Below are the code and all the weights of a small trained network. Each question names an input and a class and asks about switching units off, where a switched-off unit gives its printed mean instead of its output.

import numpy as np


def w(rows, s, z=0):
    codes = np.array(rows[::2]) - 128.0
    scale = np.full(codes.shape[1], s)
    scale[-1] = z or s
    return codes * scale


def f(y):
    return np.maximum(y, 0)


def log_softmax(a):
    a = a - a.max(-1, keepdims=True)
    return a - np.log(np.exp(a).sum(-1, keepdims=True))


def net(x, mask):
    res = np.array(x, float).reshape(1, 6) / 4 @ E
    y = f(res @ A[0][:, :-1].T + A[0][:, -1])
    res = res + np.where(mask, y, B[0][:, -1]) @ B[0][:, :-1]
    return log_softmax(res[-1] @ U[:, :-1].T + U[:, -1])


A, B = {}, {}
E = w([
[74,132,84,144,60,110,148,152],'x0',
[133,120,104,73,139,119,143,131],'x1',
[199,143,83,189,137,99,214,133],'x2',
[127,131,126,128,131,128,131,130],'x3',
[195,137,115,108,73,78,69,140],'x4',
[94,78,1,191,225,71,56,110],'x5',
],0.009)
A[0] = w([
[120,114,42,36,180,105,141,129,53],'neuron 1',
[72,116,146,95,134,142,46,130,30],'neuron 2',
[181,122,88,162,144,116,178,131,30],'neuron 3',
[68,129,75,134,85,116,138,145,92],'neuron 4',
[180,128,101,123,98,114,69,140,26],'neuron 5',
[64,125,132,143,189,160,178,132,7],'neuron 6',
[180,129,157,119,216,139,99,127,70],'neuron 7',
[115,132,143,252,136,130,57,127,55],'neuron 8',
],0.023,0.011)
B[0] = w([
[138,131,191,89,116,191,119,171,253],'neuron 1',
[137,196,92,194,195,128,236,128,255],'neuron 2',
[108,211,113,191,194,136,203,134,220],'neuron 3',
[100,72,126,215,53,130,93,92,228],'neuron 4',
[133,161,126,44,128,11,89,86,181],'neuron 5',
[183,189,115,56,107,2,72,122,218],'neuron 6',
[68,78,109,220,18,122,91,116,224],'neuron 7',
[133,127,181,69,123,190,131,159,231],'neuron 8',
],0.017,0.01)
U = w([
[103,165,91,177,175,110,187,147,51],'0',
[142,139,250,88,50,173,178,160,73],'1',
[128,128,85,103,140,31,77,125,113],'2',
[111,100,148,118,132,153,125,160,238],'3',
[72,77,88,187,82,110,99,113,83],'4',
[105,95,105,129,156,125,113,139,253],'5',
[106,13,53,113,218,158,106,76,125],'6',
[183,2,12,94,196,166,107,142,83],'7',
],0.0087,0.018)

Each question gives the input, the list of numbers given to net, and the class t.
The units are the neurons (one row each of A and B). Each row of codes is followed by its name. A weight is (code - 128) times the scale printed after its matrix; where a second scale follows, it is the last column's (A, B and U).
mask holds one flag per neuron, in row order. A switched-off neuron (its flag False) gives its mean, the last column of its row in B, instead of its output. The means were averaged over made-up inputs and are rounded, as every weight is.
A unit's drop is (log p(t) with every unit on - log p(t) with that unit switched off) / (log p(t) with every unit on - log p(t) with every unit switched off).
The circuit of an input: a set's keep is (log p(t) with only the set's units on - log p(t) with every unit switched off) / (log p(t) with every unit on - log p(t) with every unit switched off). Starting from all 8 units, units are removed one at a time, each time the one whose removal leaves the highest keep (on an exact tie, the one counted first), for as long as the keep stays at least 0.8.
circuit, biggest first: the units of the circuit, biggest drop first
unit that matters most: the unit with the biggest drop
k most important neurons: the k neurons with the biggest drops, biggest first
drop of u: that unit's drop, to one decimal
input [7,4,1,-3,-2,-5], class 4: unit that matters most : neuron 1
input [-4,-3,-2,1,-4,-2], class 2: circuit, biggest first : (neuron 1; neuron 8)
input [-8,6,3,-8,-4,-7], class 4: circuit, biggest first : (neuron 7; neuron 1)
input [-5,-5,2,2,-6,5], class 2: 3 most important neurons : (neuron 6; neuron 1; neuron 4)
input [8,7,4,1,-3,3], class 4: 2 most important neurons : (neuron 4; neuron 8)
input [-8,5,-6,-1,2,6], class 4: 2 most important neurons : (neuron 7; neuron 3)
input [5,-1,-8,5,-5,-7], class 0: 3 most important neurons : (neuron 2; neuron 1; neuron 8)
input [2,-1,1,-4,-3,5], class 1: circuit, biggest first : (neuron 8; neuron 1)
input [8,1,-8,3,-8,5], class 0: 2 most important neurons : (neuron 2; neuron 7)
input [-7,0,1,7,3,8], class 1: circuit, biggest first : (neuron 8; neuron 1)
input [8,5,-8,6,8,-1], class 0: 2 most important neurons : (neuron 2; neuron 6)
input [-3,-3,5,5,-4,-3], class 0: 2 most important neurons : (neuron 1; neuron 3)
input [0,1,-2,-1,-6,-3], class 2: 2 most important neurons : (neuron 6; neuron 1)
input [5,-1,2,-2,3,3], class 4: circuit, biggest first : (neuron 4)
input [1,6,-7,-6,-3,4], class 0: 2 most important neurons : (neuron 2; neuron 8)
input [-3,-3,-3,2,-5,-4], class 2: 3 most important neurons : (neuron 1; neuron 8; neuron 6)
input [4,8,-3,2,2,-5], class 3: 2 most important neurons : (neuron 1; neuron 8)
input [-6,3,6,4,-8,6], class 2: 2 most important neurons : (neuron 6; neuron 2)
input [0,0,8,-4,7,-3], class 0: 2 most important neurons : (neuron 3; neuron 6)
input [-7,5,-1,5,4,-5], class 4: 2 most important neurons : (neuron 7; neuron 1)
input [-5,-1,8,-5,3,1], class 0: circuit, biggest first : (neuron 3)
input [4,8,-5,0,2,-5], class 3: 4 most important neurons : (neuron 3; neuron 1; neuron 6; neuron 8)
input [5,-6,-6,4,-8,-4], class 2: drop of neuron 4 : 0.0
input [8,3,-4,1,8,2], class 2: drop of neuron 5 : 6.0
input [-7,-2,-2,0,-5,6], class 4: drop of neuron 5 : 0.0
input [-2,-6,-1,-5,-3,7], class 1: drop of neuron 3 : 0.0
input [-7,6,-4,-1,8,-4], class 2: unit that matters most : neuron 5
